Below is a small trained network, with its code and all its weights. Each question gives an input and a class and asks what happens when units are switched off, that is, made to give their printed mean instead of their output.

import numpy as np


def w(rows, s, z=0):
    codes = np.array(rows[::2]) - 128.0
    scale = np.full(codes.shape[1], s)
    scale[-1] = z or s
    return codes * scale


def f(y):
    return np.maximum(y, 0)


def log_softmax(a):
    a = a - a.max(-1, keepdims=True)
    return a - np.log(np.exp(a).sum(-1, keepdims=True))


def net(x, mask):
    res = np.array(x, float).reshape(1, 4) / 4 @ E
    y = f(res @ A[0][:, :-1].T + A[0][:, -1])
    res = res + np.where(mask, y, B[0][:, -1]) @ B[0][:, :-1]
    return log_softmax(res[-1] @ U[:, :-1].T + U[:, -1])


A, B = {}, {}
E = w([
[120,151,68,121,177,100,150,125,66],'x0',
[118,133,137,157,101,138,135,166,162],'x1',
[145,122,216,98,98,187,109,249,44],'x2',
[189,187,175,208,175,193,77,123,129],'x3',
],0.011)
A[0] = w([
[47,49,70,88,88,157,114,135,121,143],'neuron 0',
[215,159,152,168,166,116,38,122,140,250],'neuron 1',
[111,117,101,153,102,148,159,79,147,50],'neuron 2',
[107,180,45,146,104,95,74,46,208,80],'neuron 3',
[96,188,80,147,136,91,53,48,192,44],'neuron 4',
[194,202,147,200,196,148,118,131,167,143],'neuron 5',
[100,72,136,68,119,64,153,139,153,168],'neuron 6',
[228,195,156,186,198,140,97,119,126,130],'neuron 7',
[154,121,176,36,133,193,121,228,50,61],'neuron 8',
[78,88,100,179,177,101,147,66,196,69],'neuron 9',
[82,59,134,60,68,64,198,124,129,164],'neuron 10',
[129,110,116,47,69,113,254,128,151,137],'neuron 11',
],0.0073,0.0011)
B[0] = w([
[118,111,137,157,123,154,235,122,204,197],'neuron 0',
[133,167,248,98,95,146,215,63,128,212],'neuron 1',
[75,98,89,156,63,41,107,207,126,173],'neuron 2',
[218,61,47,215,85,153,25,190,5,254],'neuron 3',
[69,86,77,168,116,150,63,116,81,233],'neuron 4',
[110,237,132,102,213,50,173,72,152,224],'neuron 5',
[111,138,131,121,177,135,251,85,143,202],'neuron 6',
[7,242,198,180,176,148,165,66,117,224],'neuron 7',
[194,14,94,112,91,209,30,190,42,241],'neuron 8',
[212,20,86,193,57,214,195,126,42,233],'neuron 9',
[82,210,222,2,186,123,249,93,176,235],'neuron 10',
[80,215,181,74,144,101,148,35,113,214],'neuron 11',
],0.0057,0.0092)
U = w([
[68,254,161,90,176,80,221,62,201,255],'0',
[213,52,33,125,36,127,60,178,84,1],'1',
],0.0063,0.00057)

Each question gives the input, the list of numbers given to net, and the class t.
The units are the neurons (one row each of A and B). Each row of codes is followed by its name. A weight is (code - 128) times the scale printed after its matrix; where a second scale follows, it is the last column's (A, B and U).
mask holds one flag per neuron, in row order. A switched-off neuron (its flag False) gives its mean, the last column of its row in B, instead of its output. The means were averaged over made-up inputs and are rounded, as every weight is.
A unit's drop is (log p(t) with every unit on - log p(t) with that unit switched off) / (log p(t) with every unit on - log p(t) with every unit switched off).
top k neurons: the k neurons with the biggest drops, biggest first
drop when u is switched off: that unit's drop, to one decimal
input [1,4,-2,1], class 1: top 3 neurons	neuron 10; neuron 11; neuron 7
input [4,2,-6,5], class 1: top neuron	neuron 3
input [-7,7,-7,6], class 1: top 2 neurons	neuron 3; neuron 9
input [-2,-7,8,-8], class 0: top 3 neurons	neuron 10; neuron 3; neuron 11
input [-3,2,-5,-4], class 1: top 3 neurons	neuron 3; neuron 9; neuron 7
input [4,-3,6,-7], class 0: top 2 neurons	neuron 10; neuron 3
input [0,8,7,8], class 0: top 2 neurons	neuron 7; neuron 5
input [-2,-2,-6,-3], class 1: drop when neuron 3 is switched off	0.2
input [7,-6,-7,-3], class 1: drop when neuron 3 is switched off	0.1
input [-1,3,-8,4], class 1: drop when neuron 3 is switched off	0.2
input [2,0,-6,1], class 1: drop when neuron 6 is switched off	0.0
